Here is a tiny trained network, its code and every weight. The questions are about switching its units off for an input and a target symbol, where a switched-off unit gives its printed mean instead of its output.

import numpy as np


def w(rows, s, z=0):
    codes = np.array(rows[::2]) - 128.0
    scale = np.full(codes.shape[1], s)
    scale[-1] = z or s
    return codes * scale


def f(y):
    return np.maximum(y, 0)


def softmax(a):
    e = np.exp(a - a.max(-1, keepdims=True))
    return e / e.sum(-1, keepdims=True)


def log_softmax(a):
    a = a - a.max(-1, keepdims=True)
    return a - np.log(np.exp(a).sum(-1, keepdims=True))


def net(x, mask):
    ids = ['ΛΞΦΨΩαβδζηπ'.index(c) for c in x.split()]
    T = len(ids)
    res = E[ids] + P[:T]
    r = res
    for j in range(2):
        rows = slice(4 * j, 4 * j + 4)
        q, k, v = (r @ M[0][rows].T for M in (Q, K, V))
        z = softmax(np.where(np.tri(T) > 0, q @ k.T / 4**0.5, -1e9)) @ v
        o = O[0][rows]
        res = res + np.where(mask[j], z, o[:, -1]) @ o[:, :-1]
    y = f(res @ A[0][:, :-1].T + A[0][:, -1])
    res = res + np.where(mask[2:18], y, B[0][:, -1]) @ B[0][:, :-1]
    return log_softmax(res[-1] @ U[:, :-1].T + U[:, -1])


Q, K, V, O, A, B = {}, {}, {}, {}, {}, {}
E = w([
[48,154,209,139],'Λ',
[199,125,144,78],'Ξ',
[176,34,116,130],'Φ',
[101,53,72,73],'Ψ',
[118,34,216,51],'Ω',
[21,112,185,215],'α',
[192,113,153,157],'β',
[99,128,80,250],'δ',
[82,167,77,93],'ζ',
[203,168,47,215],'η',
[172,228,223,96],'π',
],0.016)
P = w([
[197,7,108,244],'0',
[126,174,170,138],'1',
[107,74,68,113],'2',
[193,134,95,163],'3',
[114,144,179,152],'4',
[131,87,70,86],'5',
[162,113,88,164],'6',
[132,225,157,109],'7',
[131,86,70,84],'8',
[141,125,75,153],'9',
[126,200,159,118],'10',
[122,93,62,83],'11',
],0.011)
Q[0] = w([
[109,7,112,75],'H0',
[120,182,209,124],'H0',
[122,81,177,149],'H0',
[154,241,122,136],'H0',
[122,165,128,107],'H1',
[205,39,104,81],'H1',
[160,138,190,112],'H1',
[135,213,238,149],'H1',
],0.011)
K[0] = w([
[80,80,168,145],'H0',
[78,161,117,133],'H0',
[158,122,145,117],'H0',
[78,143,170,135],'H0',
[128,88,151,89],'H1',
[150,62,125,156],'H1',
[150,171,155,50],'H1',
[69,245,86,55],'H1',
],0.011)
V[0] = w([
[72,65,63,139],'H0',
[87,107,104,121],'H0',
[82,229,158,147],'H0',
[255,133,124,149],'H0',
[95,111,144,128],'H1',
[235,92,99,73],'H1',
[200,166,3,211],'H1',
[104,122,117,137],'H1',
],0.0095)
O[0] = w([
[92,190,86,221,128],'H0',
[106,140,126,1,102],'H0',
[107,117,122,236,44],'H0',
[163,115,177,149,238],'H0',
[185,216,40,141,112],'H1',
[145,6,119,190,175],'H1',
[232,221,124,84,254],'H1',
[127,72,91,48,119],'H1',
],0.0062,0.0049)
A[0] = w([
[119,10,152,103,87],'N0',
[103,103,80,64,72],'N1',
[205,60,10,135,71],'N2',
[146,147,147,106,230],'N3',
[119,156,133,87,203],'N4',
[160,184,165,158,236],'N5',
[83,140,211,69,107],'N6',
[94,140,234,178,78],'N7',
[72,221,111,116,124],'N8',
[137,95,61,126,119],'N9',
[147,160,113,81,255],'N10',
[27,133,91,43,134],'N11',
[48,141,220,134,56],'N12',
[36,171,125,161,113],'N13',
[145,160,114,189,120],'N14',
[152,96,54,30,116],'N15',
],0.011,0.0043)
B[0] = w([
[94,124,63,134,198],'N0',
[206,182,211,130,161],'N1',
[138,155,156,34,255],'N2',
[158,2,116,210,195],'N3',
[102,100,47,229,168],'N4',
[81,104,144,138,235],'N5',
[208,185,43,88,184],'N6',
[115,164,175,41,200],'N7',
[113,101,118,97,177],'N8',
[51,63,181,57,169],'N9',
[107,45,119,130,208],'N10',
[162,72,124,151,179],'N11',
[190,184,153,108,190],'N12',
[71,126,117,125,174],'N13',
[101,166,169,207,180],'N14',
[63,255,150,230,217],'N15',
],0.0075,0.0096)
U = w([
[65,154,180,98,118],'Λ',
[132,71,148,76,204],'Ξ',
[166,127,99,7,82],'Φ',
[119,190,108,36,137],'Ψ',
[66,43,115,94,151],'Ω',
[44,132,182,178,40],'α',
[135,61,163,105,132],'β',
[145,184,143,187,81],'δ',
[90,115,128,124,252],'ζ',
[197,206,154,92,60],'η',
[79,64,228,131,155],'π',
],0.011,0.0031)

Each question gives the input, a string of symbols that net reads in full, and the target symbol t.
The units are the heads (4 rows each of Q, K, V and O) and the neurons (one row each of A and B). Each row of codes is followed by its name. A weight is (code - 128) times the scale printed after its matrix; where a second scale follows, it is the last column's (O, A, B and U).
mask holds one flag per unit, heads first, then neurons. A switched-off unit (its flag False) gives its mean, the last column of its rows in O or B, instead of its output. The means were averaged over made-up inputs and are rounded, as every weight is.
A unit's drop is (log p(t) with every unit on - log p(t) with that unit switched off) / (log p(t) with every unit on - log p(t) with every unit switched off).
The circuit of an input: a set's keep is (log p(t) with only the set's units on - log p(t) with every unit switched off) / (log p(t) with every unit on - log p(t) with every unit switched off). Starting from the 12 units with the biggest drops (on a tie, the unit counted first), units are removed one at a time, each time the one whose removal leaves the highest keep (on an exact tie, the one counted first), for as long as the keep stays at least 0.8.
units of the circuit, in order: the units of the circuit, biggest drop first
top k neurons: the k neurons with the biggest drops, biggest first
heads that matter: for each layer, one digit per head in row order, 1 if its drop is at least 0.15 and else 0, layers parted by /
input ζ π π Ψ Ξ α π Ω π Φ α, target Λ: units of the circuit, in order -> [N7 H1 N12]
input β Λ π Ψ Λ ζ Λ β β π Λ, target Ψ: units of the circuit, in order -> [N6 N7]
input δ Ψ π δ Ψ β η Ψ Ξ, target δ: units of the circuit, in order -> [N15 H1 N4 N3]
input Λ Ω β Φ, target Φ: units of the circuit, in order -> [N2]
input Ψ Ψ Φ ζ α, target Λ: heads that matter -> 00
input Φ Ξ δ Λ β Φ η β, target π: heads that matter -> 00
input δ η ζ, target δ: heads that matter -> 01
input π Ξ Ω Ω, target Ω: top 2 neurons -> [N0 N2]
input δ Ξ α η Ξ δ δ Ψ Ω, target δ: units of the circuit, in order -> [N15 H1 N4 N2]
input δ Ξ ζ, target δ: units of the circuit, in order -> [N15 H1 N4]
input δ Ξ δ η π Ω Ψ Ω Ψ, target δ: heads that matter -> 01
input π Ξ π Ω, target Ω: top 3 neurons -> [N0 N2 N1]
input Ψ Λ Φ, target Ψ: heads that matter -> 11
input Ω η δ, target Ω: top 4 neurons -> [N15 N9 N12 N1]
input Ω β Ω Λ π π Λ Ξ η, target Ω: units of the circuit, in order -> [H1]
input η η Ω Ξ Ψ π π π π β β, target π: heads that matter -> 10
input π ζ π π Ξ Ψ Φ η δ α ζ, target Ω: heads that matter -> 00
input Ω Λ α β Ω, target Φ: heads that matter -> 00
input Ω Ξ ζ β ζ β, target Ω: top 2 neurons -> [N0 N12]
input Λ Ψ π β η Ψ δ Ω, target Φ: top 2 neurons -> [N6 N15]
input Ω β Φ Φ Φ δ, target Ω: top 3 neurons -> [N15 N9 N12]
